Here is a tiny trained network, its code and every weight. The questions are about switching its units off for an input and a target symbol, where a switched-off unit gives its printed mean instead of its output.

import numpy as np


def w(rows, s, z=0):
    codes = np.array(rows[::2]) - 128.0
    scale = np.full(codes.shape[1], s)
    scale[-1] = z or s
    return codes * scale


def f(y):
    return y / 2 * (1 + np.tanh(0.7978845608 * (y + 0.044715 * y**3)))


def softmax(a):
    e = np.exp(a - a.max(-1, keepdims=True))
    return e / e.sum(-1, keepdims=True)


def log_softmax(a):
    a = a - a.max(-1, keepdims=True)
    return a - np.log(np.exp(a).sum(-1, keepdims=True))


def net(x, mask):
    ids = ['ΛΞΦαδμ'.index(c) for c in x.split()]
    T = len(ids)
    res = E[ids] + P[:T]
    u = 0
    for l in range(3):
        q, k, v = (res @ M[l].T for M in (Q, K, V))
        z = softmax(np.where(np.tri(T) > 0, q @ k.T / 4**0.5, -1e9)) @ v
        res = res + np.where(mask[u], z, O[l][:, -1]) @ O[l][:, :-1]
        u += 1
        y = f(res @ A[l][:, :-1].T + A[l][:, -1])
        res = res + np.where(mask[u : u + 12], y, B[l][:, -1]) @ B[l][:, :-1]
        u += 12
    return log_softmax(res[-1] @ U[:, :-1].T + U[:, -1])


Q, K, V, O, A, B = {}, {}, {}, {}, {}, {}
E = w([
[119,148,136,186,148,192],'Λ',
[64,149,206,237,89,72],'Ξ',
[135,81,138,168,151,103],'Φ',
[51,93,94,114,221,146],'α',
[202,184,125,135,249,80],'δ',
[161,139,198,117,119,104],'μ',
],0.015)
P = w([
[126,132,134,188,101,195],'0',
[116,57,223,143,207,118],'1',
[90,114,55,132,49,214],'2',
[162,164,124,200,113,172],'3',
[92,88,163,144,217,247],'4',
[105,163,79,80,61,164],'5',
[189,168,119,167,99,89],'6',
[99,74,137,61,221,112],'7',
[57,192,108,76,59,99],'8',
[181,161,118,175,100,113],'9',
],0.011)
Q[0] = w([
[149,201,145,163,83,104],'0.h0',
[79,113,130,114,149,111],'0.h0',
[131,119,255,132,229,86],'0.h0',
[138,178,104,134,92,59],'0.h0',
],0.009)
K[0] = w([
[139,2,140,170,95,164],'0.h0',
[121,60,134,83,83,103],'0.h0',
[191,196,135,26,78,103],'0.h0',
[138,148,199,132,211,141],'0.h0',
],0.0087)
V[0] = w([
[101,140,196,64,234,162],'0.h0',
[72,181,122,76,174,147],'0.h0',
[129,199,163,100,231,45],'0.h0',
[132,116,103,2,37,177],'0.h0',
],0.0046)
O[0] = w([
[51,206,83,89,92,125,162],'0.h0',
[59,145,117,153,74,113,124],'0.h0',
[151,141,182,189,236,254,154],'0.h0',
[117,96,214,96,146,127,3],'0.h0',
],0.0093,0.0053)
A[0] = w([
[123,103,243,37,205,130,252],'0.n0',
[135,106,105,208,109,116,153],'0.n1',
[107,116,109,190,82,40,56],'0.n2',
[151,255,169,117,151,150,167],'0.n3',
[74,193,127,175,113,68,138],'0.n4',
[94,157,97,97,63,151,128],'0.n5',
[171,196,130,129,8,185,158],'0.n6',
[217,179,161,142,91,119,59],'0.n7',
[109,122,79,150,170,168,129],'0.n8',
[136,116,2,151,118,157,210],'0.n9',
[237,177,55,216,115,107,161],'0.n10',
[56,170,60,189,164,96,159],'0.n11',
],0.0096,0.0031)
B[0] = w([
[173,76,110,169,101,208,168],'0.n0',
[136,133,181,67,169,168,186],'0.n1',
[140,107,163,117,132,145,170],'0.n2',
[104,105,93,128,103,96,201],'0.n3',
[110,78,124,138,141,229,207],'0.n4',
[143,157,137,127,184,92,150],'0.n5',
[91,136,84,157,122,87,179],'0.n6',
[112,119,138,255,139,167,150],'0.n7',
[98,113,130,137,131,115,184],'0.n8',
[120,110,158,61,146,85,199],'0.n9',
[123,177,133,92,104,150,235],'0.n10',
[95,130,88,68,147,116,254],'0.n11',
],0.0096,0.0093)
Q[1] = w([
[127,66,123,61,52,51],'1.h0',
[113,185,154,82,48,99],'1.h0',
[92,124,175,119,115,139],'1.h0',
[76,153,60,3,32,129],'1.h0',
],0.0055)
K[1] = w([
[97,2,107,111,119,164],'1.h0',
[80,192,225,93,185,187],'1.h0',
[47,176,169,112,97,89],'1.h0',
[74,67,90,142,112,172],'1.h0',
],0.0082)
V[1] = w([
[151,139,123,39,180,207],'1.h0',
[37,108,168,55,106,63],'1.h0',
[44,252,181,227,81,203],'1.h0',
[243,254,60,110,20,97],'1.h0',
],0.0048)
O[1] = w([
[3,88,144,188,118,58,203],'1.h0',
[117,213,30,115,148,201,150],'1.h0',
[174,164,15,62,135,208,196],'1.h0',
[204,254,49,179,207,133,3],'1.h0',
],0.0063,0.0064)
A[1] = w([
[188,144,99,141,138,123,70],'1.n0',
[141,173,117,116,235,128,194],'1.n1',
[100,132,215,254,139,119,3],'1.n2',
[118,92,61,211,97,191,139],'1.n3',
[156,154,102,111,93,189,151],'1.n4',
[81,114,104,129,90,171,78],'1.n5',
[62,72,81,108,70,195,88],'1.n6',
[208,209,96,187,32,155,102],'1.n7',
[99,160,91,127,83,202,80],'1.n8',
[45,132,126,141,80,11,36],'1.n9',
[157,150,113,187,137,198,181],'1.n10',
[126,195,95,78,69,126,137],'1.n11',
],0.0094,0.0028)
B[1] = w([
[79,118,103,89,155,128,131],'1.n0',
[101,184,140,144,132,83,157],'1.n1',
[165,97,90,161,174,109,141],'1.n2',
[129,136,169,62,88,90,178],'1.n3',
[209,84,103,135,92,181,148],'1.n4',
[165,93,159,100,122,104,188],'1.n5',
[158,88,127,103,137,90,249],'1.n6',
[71,105,121,208,148,217,146],'1.n7',
[196,108,108,130,108,80,178],'1.n8',
[139,165,127,106,168,126,181],'1.n9',
[142,106,164,106,160,2,166],'1.n10',
[114,131,97,99,100,164,155],'1.n11',
],0.0082,0.016)
Q[2] = w([
[79,237,3,88,97,121],'2.h0',
[170,113,247,99,76,105],'2.h0',
[180,197,102,146,130,89],'2.h0',
[36,212,201,108,191,34],'2.h0',
],0.0053)
K[2] = w([
[54,119,141,67,212,151],'2.h0',
[141,136,167,161,230,44],'2.h0',
[105,185,208,205,112,137],'2.h0',
[27,88,92,193,254,155],'2.h0',
],0.0059)
V[2] = w([
[96,222,255,103,133,115],'2.h0',
[90,144,156,150,42,85],'2.h0',
[50,112,111,196,59,108],'2.h0',
[164,151,108,72,122,100],'2.h0',
],0.007)
O[2] = w([
[142,82,132,69,113,136,22],'2.h0',
[215,131,224,229,11,226,56],'2.h0',
[225,171,55,107,254,187,4],'2.h0',
[155,163,160,133,178,195,243],'2.h0',
],0.0072,0.0046)
A[2] = w([
[113,164,173,135,130,170,186],'2.n0',
[187,69,99,116,69,166,18],'2.n1',
[124,66,107,149,154,103,159],'2.n2',
[145,147,113,42,120,90,51],'2.n3',
[246,109,157,92,111,108,93],'2.n4',
[146,127,83,78,74,176,140],'2.n5',
[63,132,93,103,153,174,3],'2.n6',
[105,97,89,115,102,125,135],'2.n7',
[140,195,122,135,169,125,27],'2.n8',
[121,123,100,129,121,51,101],'2.n9',
[78,205,223,113,132,187,244],'2.n10',
[119,54,156,101,128,122,108],'2.n11',
],0.012,0.0032)
B[2] = w([
[93,156,254,54,148,61,127],'2.n0',
[61,170,146,158,206,101,159],'2.n1',
[109,175,112,124,76,163,195],'2.n2',
[135,128,128,187,156,189,227],'2.n3',
[169,149,109,161,150,78,170],'2.n4',
[110,61,137,111,82,108,152],'2.n5',
[202,175,109,114,171,135,177],'2.n6',
[162,135,149,142,104,122,179],'2.n7',
[174,153,136,104,30,124,140],'2.n8',
[120,137,136,142,186,127,190],'2.n9',
[168,173,198,83,65,138,135],'2.n10',
[157,156,100,169,93,114,250],'2.n11',
],0.0081,0.017)
U = w([
[137,172,108,187,142,184,167],'Λ',
[122,121,2,76,54,98,204],'Ξ',
[226,147,114,119,160,65,66],'Φ',
[57,181,113,114,195,68,130],'α',
[165,163,185,78,148,140,182],'δ',
[128,223,80,116,97,90,3],'μ',
],0.0076,0.0036)

Each question gives the input, a string of symbols that net reads in full, and the target symbol t.
The units are the heads (4 rows each of Q, K, V and O) and the neurons (one row each of A and B). Each row of codes is followed by its name. A weight is (code - 128) times the scale printed after its matrix; where a second scale follows, it is the last column's (O, A, B and U).
mask holds one flag per unit, layer by layer, with each layer's heads first. A switched-off unit (its flag False) gives its mean, the last column of its rows in O or B, instead of its output. The means were averaged over made-up inputs and are rounded, as every weight is.
A unit's drop is (log p(t) with every unit on - log p(t) with that unit switched off) / (log p(t) with every unit on - log p(t) with every unit switched off).
The circuit of an input: a set's keep is (log p(t) with only the set's units on - log p(t) with every unit switched off) / (log p(t) with every unit on - log p(t) with every unit switched off). Starting from the 12 units with the biggest drops (on a tie, the unit counted first), units are removed one at a time, each time the one whose removal leaves the highest keep (on an exact tie, the one counted first), for as long as the keep stays at least 0.8.
circuit, biggest first: the units of the circuit, biggest drop first
unit that matters most: the unit with the biggest drop
top k neurons: the k neurons with the biggest drops, biggest first
k most important neurons of layer l: the k neurons of layer l with the biggest drops, biggest first
input Φ Ξ Φ δ α Φ, target α: unit that matters most : 1.n9
input Ξ Φ Ξ μ α δ, target α: circuit, biggest first : [0.n0 1.h0 2.h0]
input Φ μ α Ξ Φ, target Ξ: circuit, biggest first : [2.n3 2.n9 2.n1]
input Ξ Λ Ξ Ξ Ξ, target δ: 3 most important neurons of layer 0 : [0.n6 0.n4 0.n7]
input Ξ δ δ μ Φ, target Φ: top 3 neurons : [0.n0 1.n10 0.n11]
input Ξ Ξ Ξ Λ Φ Λ Ξ α Ξ Ξ, target Φ: 2 most important neurons of layer 2 : [2.n4 2.n2]
input α α δ Ξ μ, target Φ: top 2 neurons : [0.n0 1.n10]
input Λ α Ξ μ, target Λ: 4 most important neurons of layer 0 : [0.n7 0.n11 0.n9 0.n5]
input δ μ Λ Λ Ξ Ξ Λ δ Φ Ξ, target Φ: top 4 neurons : [0.n4 1.n8 2.n4 1.n10]
input α μ δ, target α: 2 most important neurons of layer 1 : [1.n3 1.n9]
input Ξ μ Ξ α Φ, target Ξ: 3 most important neurons of layer 0 : [0.n1 0.n0 0.n2]
input Φ α Ξ Ξ Λ, target δ: 2 most important neurons of layer 0 : [0.n4 0.n6]
input δ δ α Ξ Λ α Ξ μ Φ δ, target μ: 2 most important neurons of layer 1 : [1.n6 1.n1]
input Λ μ Ξ δ Ξ Ξ Λ, target Ξ: unit that matters most : 2.n5
input δ δ δ, target δ: 3 most important neurons of layer 2 : [2.n10 2.n11 2.n6]
input δ Ξ Ξ Ξ δ α, target α: 4 most important neurons of layer 1 : [1.n9 1.n3 1.n4 1.n8]
input δ μ Ξ δ α Λ α Λ μ, target α: top 3 neurons : [1.n9 0.n5 0.n6]
input Ξ Λ α α Ξ, target Ξ: 2 most important neurons of layer 1 : [1.n2 1.n6]
input μ α Ξ μ Φ, target Φ: 2 most important neurons of layer 1 : [1.n10 1.n3]
input α Ξ Ξ Ξ Ξ, target δ: unit that matters most : 2.h0
input Φ δ α Λ Ξ Ξ Φ δ δ, target Ξ: 4 most important neurons of layer 0 : [0.n4 0.n10 0.n3 0.n5]
input Ξ Λ Λ Λ δ α α Φ μ, target α: top 4 neurons : [0.n10 0.n5 0.n6 1.n9]
input Φ Ξ Ξ Ξ α Ξ Ξ Λ Ξ δ, target μ: top 3 neurons : [0.n10 0.n7 2.n8]
input Ξ α Φ, target α: top 2 neurons : [0.n0 0.n9]
input Φ Ξ α Ξ α, target Ξ: 2 most important neurons of layer 0 : [0.n0 0.n1]
